Below is a small trained network, with its code and all its weights. Each question gives an input and a class and asks what happens when units are switched off, that is, made to give their printed mean instead of their output.

import numpy as np


def w(rows, s, z=0):
    codes = np.array(rows[::2]) - 128.0
    scale = np.full(codes.shape[1], s)
    scale[-1] = z or s
    return codes * scale


def f(y):
    return np.maximum(y, 0)


def log_softmax(a):
    a = a - a.max(-1, keepdims=True)
    return a - np.log(np.exp(a).sum(-1, keepdims=True))


def net(x, mask):
    res = np.array(x, float).reshape(1, 5) / 4 @ E
    y = f(res @ A[0][:, :-1].T + A[0][:, -1])
    res = res + np.where(mask, y, B[0][:, -1]) @ B[0][:, :-1]
    return log_softmax(res[-1] @ U[:, :-1].T + U[:, -1])


A, B = {}, {}
E = w([
[131,226,110],'x0',
[112,146,249],'x1',
[224,126,152],'x2',
[128,127,128],'x3',
[128,128,127],'x4',
],0.013)
A[0] = w([
[192,118,92,96],'N0',
[185,139,177,26],'N1',
[140,28,85,147],'N2',
[123,192,141,68],'N3',
[61,127,99,59],'N4',
[137,191,120,119],'N5',
[55,133,98,109],'N6',
[192,124,114,58],'N7',
[77,144,121,6],'N8',
[90,140,252,103],'N9',
[98,119,74,94],'N10',
[128,64,143,83],'N11',
[118,60,137,122],'N12',
[29,117,123,66],'N13',
[141,109,29,114],'N14',
[145,193,80,134],'N15',
[115,76,169,112],'N16',
],0.016,0.0011)
B[0] = w([
[107,79,180,203],'N0',
[140,67,156,195],'N1',
[142,200,97,242],'N2',
[156,155,80,182],'N3',
[150,68,122,192],'N4',
[181,151,64,185],'N5',
[163,81,138,199],'N6',
[162,22,169,190],'N7',
[146,86,84,167],'N8',
[45,145,163,254],'N9',
[84,110,156,194],'N10',
[201,187,51,185],'N11',
[145,174,74,191],'N12',
[195,72,138,212],'N13',
[5,164,217,253],'N14',
[148,176,77,209],'N15',
[135,180,73,187],'N16',
],0.011,0.012)
U = w([
[69,126,169,250],'0',
[170,178,86,49],'1',
[165,2,157,91],'2',
],0.02,0.0022)

Each question gives the input, the list of numbers given to net, and the class t.
The units are the neurons (one row each of A and B). Each row of codes is followed by its name. A weight is (code - 128) times the scale printed after its matrix; where a second scale follows, it is the last column's (A, B and U).
mask holds one flag per neuron, in row order. A switched-off neuron (its flag False) gives its mean, the last column of its row in B, instead of its output. The means were averaged over made-up inputs and are rounded, as every weight is.
A unit's drop is (log p(t) with every unit on - log p(t) with that unit switched off) / (log p(t) with every unit on - log p(t) with every unit switched off).
The circuit of an input: a set's keep is (log p(t) with only the set's units on - log p(t) with every unit switched off) / (log p(t) with every unit on - log p(t) with every unit switched off). Starting from the 12 units with the biggest drops (on a tie, the unit counted first), units are removed one at a time, each time the one whose removal leaves the highest keep (on an exact tie, the one counted first), for as long as the keep stays at least 0.8.
circuit, biggest first: the units of the circuit, biggest drop first
k most important neurons: the k neurons with the biggest drops, biggest first
drop of u: that unit's drop, to one decimal
input [1,7,-8,-3,-7], class 2: circuit, biggest first -> (N13)
input [-6,1,-7,0,3], class 2: 2 most important neurons -> (N13 N4)
input [6,7,-8,-1,-7], class 2: 2 most important neurons -> (N13 N14)
input [-7,-8,6,-2,2], class 0: 2 most important neurons -> (N14 N0)
input [-7,3,-7,2,7], class 1: circuit, biggest first -> (N16 N11)
input [6,-7,-8,-1,5], class 2: circuit, biggest first -> (N6 N4)
input [-8,-7,-8,-2,-1], class 1: 2 most important neurons -> (N2 N11)
input [-4,-3,-6,-3,-2], class 2: 4 most important neurons -> (N13 N4 N6 N9)
input [2,0,3,-6,-8], class 2: 2 most important neurons -> (N2 N14)
input [-4,6,5,8,-4], class 0: 2 most important neurons -> (N9 N13)
input [-4,3,0,-8,-6], class 1: 2 most important neurons -> (N14 N11)
input [3,1,-3,-2,-1], class 1: 3 most important neurons -> (N7 N14 N0)
input [-6,2,2,-8,3], class 1: drop of N10 -> 0.0
input [-7,-4,-4,1,8], class 1: circuit, biggest first -> (N2)
input [3,-7,-8,3,-7], class 2: drop of N9 -> 0.3
input [1,-7,3,-1,-8], class 0: drop of N14 -> 0.2
input [-6,6,3,3,-4], class 0: drop of N14 -> -0.1
